Here is a tiny trained network, its code and every weight. The questions are about switching its units off for an input and a target symbol, where a switched-off unit gives its printed mean instead of its output.

import numpy as np


def w(rows, s, z=0):
    codes = np.array(rows[::2]) - 128.0
    scale = np.full(codes.shape[1], s)
    scale[-1] = z or s
    return codes * scale


def norm(h):
    return h / np.sqrt((h * h).mean(-1, keepdims=True) + 1e-5)


def f(y):
    return y / 2 * (1 + np.tanh(0.7978845608 * (y + 0.044715 * y**3)))


def softmax(a):
    e = np.exp(a - a.max(-1, keepdims=True))
    return e / e.sum(-1, keepdims=True)


def log_softmax(a):
    a = a - a.max(-1, keepdims=True)
    return a - np.log(np.exp(a).sum(-1, keepdims=True))


def net(x, mask):
    ids = ['αβγδεζθλμξπστφψω'.index(c) for c in x.split()]
    T = len(ids)
    res = E[ids] + P[:T]
    r = norm(res)
    for j in range(2):
        rows = slice(2 * j, 2 * j + 2)
        q, k, v = (r @ M[0][rows].T for M in (Q, K, V))
        z = softmax(np.where(np.tri(T) > 0, q @ k.T / 2**0.5, -1e9)) @ v
        o = O[0][rows]
        res = res + np.where(mask[j], z, o[:, -1]) @ o[:, :-1]
    y = f(norm(res) @ A[0][:, :-1].T + A[0][:, -1])
    res = res + np.where(mask[2:18], y, B[0][:, -1]) @ B[0][:, :-1]
    return log_softmax(norm(res)[-1] @ U[:, :-1].T + U[:, -1])


Q, K, V, O, A, B = {}, {}, {}, {}, {}, {}
E = w([
[193,106,104,232],'α',
[191,124,153,186],'β',
[14,113,118,210],'γ',
[180,135,122,210],'δ',
[2,137,149,168],'ε',
[133,156,175,135],'ζ',
[177,79,134,224],'θ',
[1,141,131,187],'λ',
[148,174,152,162],'μ',
[145,152,166,161],'ξ',
[123,181,169,124],'π',
[141,175,166,141],'σ',
[153,133,158,190],'τ',
[161,145,138,198],'φ',
[173,87,137,221],'ψ',
[121,180,172,121],'ω',
],0.0047)
P = w([
[120,145,220,242],'0',
[121,143,216,238],'1',
[115,37,205,51],'2',
[120,141,212,231],'3',
[177,215,61,125],'4',
[123,139,207,224],'5',
[174,198,45,97],'6',
[123,141,205,225],'7',
[172,189,35,69],'8',
[126,140,202,218],'9',
[172,174,21,46],'10',
[126,142,200,221],'11',
[173,154,1,41],'12',
],0.0041)
Q[0] = w([
[70,120,200,201],'head 0',
[84,176,1,152],'head 0',
[97,94,236,122],'head 1',
[150,82,42,125],'head 1',
],0.01)
K[0] = w([
[172,155,233,183],'head 0',
[174,111,15,2],'head 0',
[157,112,141,202],'head 1',
[123,165,35,88],'head 1',
],0.0099)
V[0] = w([
[8,108,77,194],'head 0',
[252,49,126,207],'head 0',
[77,140,185,99],'head 1',
[124,151,51,60],'head 1',
],0.0038)
O[0] = w([
[6,148,4,156,120],'head 0',
[189,47,49,5,219],'head 0',
[197,104,106,111,125],'head 1',
[152,215,182,210,2],'head 1',
],0.0035,0.0029)
A[0] = w([
[109,84,95,10,60],'neuron 0',
[165,150,165,105,128],'neuron 1',
[134,144,69,59,230],'neuron 2',
[132,130,127,132,127],'neuron 3',
[78,146,109,136,68],'neuron 4',
[112,99,156,113,49],'neuron 5',
[84,133,115,160,58],'neuron 6',
[124,136,55,28,2],'neuron 7',
[135,133,103,129,96],'neuron 8',
[118,115,152,122,9],'neuron 9',
[73,103,142,88,140],'neuron 10',
[149,137,132,161,169],'neuron 11',
[86,153,171,119,10],'neuron 12',
[160,98,87,113,85],'neuron 13',
[133,181,133,135,80],'neuron 14',
[120,133,137,155,73],'neuron 15',
],0.013,0.0043)
B[0] = w([
[158,168,72,114,149],'neuron 0',
[153,139,84,118,190],'neuron 1',
[95,100,185,126,245],'neuron 2',
[128,133,122,126,135],'neuron 3',
[180,125,128,117,125],'neuron 4',
[110,139,172,165,118],'neuron 5',
[154,124,125,98,133],'neuron 6',
[160,21,2,102,148],'neuron 7',
[121,132,133,148,123],'neuron 8',
[136,115,151,169,94],'neuron 9',
[132,172,94,128,150],'neuron 10',
[120,150,105,88,253],'neuron 11',
[176,134,96,156,116],'neuron 12',
[115,170,129,125,158],'neuron 13',
[131,104,98,160,145],'neuron 14',
[123,130,126,96,130],'neuron 15',
],0.0095,0.0034)
U = w([
[179,62,58,207,119],'α',
[233,54,160,105,140],'β',
[2,102,89,183,123],'γ',
[141,65,28,103,102],'δ',
[75,187,140,189,159],'ε',
[162,163,227,158,234],'ζ',
[148,57,130,188,191],'θ',
[24,197,95,180,123],'λ',
[94,176,155,6,1],'μ',
[108,122,206,75,154],'ξ',
[202,171,137,199,158],'π',
[198,211,174,67,96],'σ',
[99,88,177,103,152],'τ',
[69,96,125,42,13],'φ',
[139,54,133,179,201],'ψ',
[207,178,136,210,170],'ω',
],0.01,0.0043)

Each question gives the input, a string of symbols that net reads in full, and the target symbol t.
The units are the heads (2 rows each of Q, K, V and O) and the neurons (one row each of A and B). Each row of codes is followed by its name. A weight is (code - 128) times the scale printed after its matrix; where a second scale follows, it is the last column's (O, A, B and U).
mask holds one flag per unit, heads first, then neurons. A switched-off unit (its flag False) gives its mean, the last column of its rows in O or B, instead of its output. The means were averaged over made-up inputs and are rounded, as every weight is.
A unit's drop is (log p(t) with every unit on - log p(t) with that unit switched off) / (log p(t) with every unit on - log p(t) with every unit switched off).
The circuit of an input: a set's keep is (log p(t) with only the set's units on - log p(t) with every unit switched off) / (log p(t) with every unit on - log p(t) with every unit switched off). Starting from the 12 units with the biggest drops (on a tie, the unit counted first), units are removed one at a time, each time the one whose removal leaves the highest keep (on an exact tie, the one counted first), for as long as the keep stays at least 0.8.
units of the circuit, in order: the units of the circuit, biggest drop first
unit that matters most: the unit with the biggest drop
k most important neurons: the k neurons with the biggest drops, biggest first
heads that matter: for each layer, one digit per head in row order, 1 if its drop is at least 0.15 and else 0, layers parted by /
input β δ δ ψ ζ, target δ: units of the circuit, in order : [neuron 7]
input δ μ α δ δ δ τ α γ ω α, target γ: heads that matter : 01
input ε β β δ ω δ σ π β σ σ μ ζ, target σ: units of the circuit, in order : [head 0; head 1]
input ω λ λ σ μ σ δ ξ λ φ γ, target λ: units of the circuit, in order : [head 0; head 1]
input σ σ λ δ α, target λ: 2 most important neurons : [neuron 13; neuron 2]
input τ δ μ γ σ β τ, target σ: units of the circuit, in order : [head 0; head 1; neuron 7]
input δ σ α φ ε ζ β ω δ δ λ ζ σ, target λ: 2 most important neurons : [neuron 14; neuron 2]
input φ γ γ α ω, target γ: heads that matter : 10
input δ ω δ μ, target μ: units of the circuit, in order : [head 1; neuron 11]
input λ δ σ δ α, target σ: 4 most important neurons : [neuron 13; neuron 2; neuron 7; neuron 14]
input ω δ τ σ φ φ μ σ σ φ ξ, target σ: 2 most important neurons : [neuron 7; neuron 1]
input γ β β φ σ μ γ, target σ: 2 most important neurons : [neuron 4; neuron 6]
input ψ σ δ σ ε, target δ: heads that matter : 00
input σ δ β ε σ ψ α, target σ: 2 most important neurons : [neuron 13; neuron 2]
input σ β δ β σ ε σ δ γ μ ζ, target γ: 2 most important neurons : [neuron 14; neuron 2]
input δ ω β τ δ δ σ ω τ, target σ: 2 most important neurons : [neuron 7; neuron 1]
input σ ω ψ σ ω γ ψ μ λ φ ω, target λ: 4 most important neurons : [neuron 14; neuron 2; neuron 1; neuron 7]
input ψ σ λ δ μ, target λ: unit that matters most : head 0
input μ λ λ δ γ σ θ, target γ: 2 most important neurons : [neuron 2; neuron 13]
input ζ σ σ σ δ, target σ: units of the circuit, in order : [head 0; neuron 13; neuron 2]
input θ λ γ σ ω λ λ τ τ, target λ: 2 most important neurons : [neuron 14; neuron 7]
input δ γ γ τ λ ξ θ, target λ: unit that matters most : head 1
